Below are the code and all the weights of a small trained network. Each question names an input and a class and asks about switching units off, where a switched-off unit gives its printed mean instead of its output.

import numpy as np


def w(rows, s, z=0):
    codes = np.array(rows[::2]) - 128.0
    scale = np.full(codes.shape[1], s)
    scale[-1] = z or s
    return codes * scale


def f(y):
    return y / 2 * (1 + np.tanh(0.7978845608 * (y + 0.044715 * y**3)))


def log_softmax(a):
    a = a - a.max(-1, keepdims=True)
    return a - np.log(np.exp(a).sum(-1, keepdims=True))


def net(x, mask):
    res = np.array(x, float).reshape(1, 7) / 4 @ E
    y = f(res @ A[0][:, :-1].T + A[0][:, -1])
    res = res + np.where(mask, y, B[0][:, -1]) @ B[0][:, :-1]
    return log_softmax(res[-1] @ U[:, :-1].T + U[:, -1])


A, B = {}, {}
E = w([
[140,239,20],'x0',
[145,134,134],'x1',
[56,255,210],'x2',
[124,128,127],'x3',
[152,140,143],'x4',
[130,127,129],'x5',
[136,130,132],'x6',
],0.0086)
A[0] = w([
[192,177,117,233],'N1',
[162,223,171,65],'N2',
[147,98,200,231],'N3',
[66,229,171,22],'N4',
[121,190,85,57],'N5',
[51,144,166,2],'N6',
[2,174,146,96],'N7',
[99,187,25,37],'N8',
[209,181,84,6],'N9',
[155,78,51,73],'N10',
],0.013,0.004)
B[0] = w([
[49,134,97,211],'N1',
[166,137,127,211],'N2',
[48,130,115,233],'N3',
[213,96,137,255],'N4',
[85,24,128,193],'N5',
[145,151,193,170],'N6',
[218,143,123,235],'N7',
[43,44,202,238],'N8',
[117,29,173,191],'N9',
[254,145,186,237],'N10',
],0.0071,0.0074)
U = w([
[245,100,123,2],'0',
[76,65,156,46],'1',
[149,120,99,239],'2',
[149,118,85,224],'3',
],0.011,0.005)

Each question gives the input, the list of numbers given to net, and the class t.
The units are the neurons (one row each of A and B). Each row of codes is followed by its name. A weight is (code - 128) times the scale printed after its matrix; where a second scale follows, it is the last column's (A, B and U).
mask holds one flag per neuron, in row order. A switched-off neuron (its flag False) gives its mean, the last column of its row in B, instead of its output. The means were averaged over made-up inputs and are rounded, as every weight is.
A unit's drop is (log p(t) with every unit on - log p(t) with that unit switched off) / (log p(t) with every unit on - log p(t) with every unit switched off).
The circuit of an input: a set's keep is (log p(t) with only the set's units on - log p(t) with every unit switched off) / (log p(t) with every unit on - log p(t) with every unit switched off). Starting from all 10 units, units are removed one at a time, each time the one whose removal leaves the highest keep (on an exact tie, the one counted first), for as long as the keep stays at least 0.8.
circuit, biggest first: the units of the circuit, biggest drop first
unit that matters most: the unit with the biggest drop
top k neurons: the k neurons with the biggest drops, biggest first
drop of u: that unit's drop, to one decimal
input [7,-2,6,3,7,-7,1], class 1: circuit, biggest first : (N8)
input [-7,7,7,-1,-4,-2,-2], class 0: circuit, biggest first : (N7, N4)
input [6,7,4,-1,4,6,7], class 1: circuit, biggest first : (N8, N5)
input [2,3,8,-6,2,-8,0], class 0: top 2 neurons : (N4, N7)
input [8,-7,-6,1,8,2,5], class 1: circuit, biggest first : (N8, N9)
input [-6,-2,7,-6,0,-4,2], class 0: top 2 neurons : (N7, N4)
input [3,0,5,0,5,4,-6], class 0: top 4 neurons : (N4, N7, N3, N2)
input [3,-7,8,1,-4,-6,1], class 0: circuit, biggest first : (N4, N7)
input [2,4,6,-7,5,3,5], class 0: top 3 neurons : (N4, N7, N2)
input [6,3,-4,5,5,0,3], class 1: top 2 neurons : (N8, N9)
input [7,-7,4,5,-7,-4,-1], class 1: top 3 neurons : (N8, N5, N10)
input [1,0,6,0,4,2,-7], class 0: drop of N10 : -0.1
input [5,-5,1,-7,2,5,3], class 1: drop of N8 : 0.4
input [-2,-4,7,-2,1,6,-4], class 0: drop of N5 : 0.0
input [4,-8,6,3,5,2,0], class 0: unit that matters most : N4
